Below are the code and all the weights of a small trained network. Each question names an input and a class and asks about switching units off, where a switched-off unit gives its printed mean instead of its output.

import numpy as np


def w(rows, s, z=0):
    codes = np.array(rows[::2]) - 128.0
    scale = np.full(codes.shape[1], s)
    scale[-1] = z or s
    return codes * scale


def f(y):
    return y / 2 * (1 + np.tanh(0.7978845608 * (y + 0.044715 * y**3)))


def log_softmax(a):
    a = a - a.max(-1, keepdims=True)
    return a - np.log(np.exp(a).sum(-1, keepdims=True))


def net(x, mask):
    res = np.array(x, float).reshape(1, 8) / 4 @ E
    y = f(res @ A[0][:, :-1].T + A[0][:, -1])
    res = res + np.where(mask, y, B[0][:, -1]) @ B[0][:, :-1]
    return log_softmax(res[-1] @ U[:, :-1].T + U[:, -1])


A, B = {}, {}
E = w([
[199,90,115,125,128,227,113,90,119,131,203],'x0',
[108,137,134,153,82,87,210,148,116,118,110],'x1',
[183,223,168,47,157,128,37,186,1,96,103],'x2',
[166,203,100,151,131,103,73,113,152,121,63],'x3',
[69,197,158,113,211,122,132,217,172,60,167],'x4',
[69,176,132,175,150,134,187,123,164,129,61],'x5',
[132,113,133,123,74,136,113,200,121,58,141],'x6',
[114,169,96,84,107,142,140,176,166,96,252],'x7',
],0.0082)
A[0] = w([
[108,156,157,140,124,211,142,60,150,121,194,138],'N1',
[105,224,133,191,126,223,111,138,61,232,78,215],'N2',
[63,148,39,80,77,128,159,150,145,130,229,240],'N3',
[68,146,142,14,99,44,70,136,153,83,147,130],'N4',
[181,10,76,103,126,56,169,202,100,135,207,173],'N5',
[134,120,109,110,144,1,103,101,88,100,70,249],'N6',
],0.0055,0.0018)
B[0] = w([
[166,113,102,116,157,155,171,161,140,78,166,189],'N1',
[150,177,156,90,83,77,164,129,188,20,59,229],'N2',
[42,101,127,141,175,154,121,201,76,105,198,253],'N3',
[66,151,109,126,141,164,76,127,113,178,83,226],'N4',
[72,38,170,130,40,140,120,128,85,78,130,225],'N5',
[161,106,131,149,90,134,26,132,213,254,19,229],'N6',
],0.0079,0.0046)
U = w([
[124,171,120,84,117,116,21,181,168,182,96,157],'0',
[170,136,163,33,234,112,87,205,140,89,121,250],'1',
[105,179,65,189,136,178,63,142,138,146,226,6],'2',
[191,121,160,195,3,157,62,21,138,137,111,220],'3',
[135,86,188,126,231,69,44,153,218,158,123,115],'4',
[218,124,71,140,118,144,213,147,127,101,135,14],'5',
[86,83,193,151,107,118,131,131,38,123,210,135],'6',
],0.0064,0.0018)

Each question gives the input, the list of numbers given to net, and the class t.
The units are the neurons (one row each of A and B). Each row of codes is followed by its name. A weight is (code - 128) times the scale printed after its matrix; where a second scale follows, it is the last column's (A, B and U).
mask holds one flag per neuron, in row order. A switched-off neuron (its flag False) gives its mean, the last column of its row in B, instead of its output. The means were averaged over made-up inputs and are rounded, as every weight is.
A unit's drop is (log p(t) with every unit on - log p(t) with that unit switched off) / (log p(t) with every unit on - log p(t) with every unit switched off).
The circuit of an input: a set's keep is (log p(t) with only the set's units on - log p(t) with every unit switched off) / (log p(t) with every unit on - log p(t) with every unit switched off). Starting from all 6 units, units are removed one at a time, each time the one whose removal leaves the highest keep (on an exact tie, the one counted first), for as long as the keep stays at least 0.8.
circuit, biggest first: the units of the circuit, biggest drop first
most important unit: the unit with the biggest drop
top k neurons: the k neurons with the biggest drops, biggest first
drop when u is switched off: that unit's drop, to one decimal
input [4,0,-8,0,3,7,-8,-6], class 5: top 3 neurons	[N6, N1, N4]
input [2,-7,5,-4,-7,-7,2,4], class 6: circuit, biggest first	[N5, N6]
input [3,3,-3,-1,-3,-4,6,6], class 6: circuit, biggest first	[N5, N3]
input [-3,6,-2,8,6,3,8,8], class 2: most important unit	N3
input [-3,-2,-6,-2,-1,1,-8,8], class 6: top 2 neurons	[N3, N6]
input [-6,-1,5,-7,-1,-2,4,-1], class 0: top 4 neurons	[N6, N4, N3, N1]
input [7,-5,-7,7,-2,6,4,2], class 5: top 3 neurons	[N1, N6, N4]
input [5,-6,-1,-1,-7,-3,3,6], class 6: top 3 neurons	[N5, N3, N6]
input [8,2,-3,8,5,5,-4,0], class 5: top 3 neurons	[N6, N1, N4]
input [-1,1,-1,-7,7,-7,-5,2], class 6: drop when N6 is switched off	0.1
input [-3,-5,3,2,8,0,-3,6], class 2: drop when N2 is switched off	0.4
input [6,-2,0,-3,-5,-8,-7,3], class 6: drop when N5 is switched off	0.3
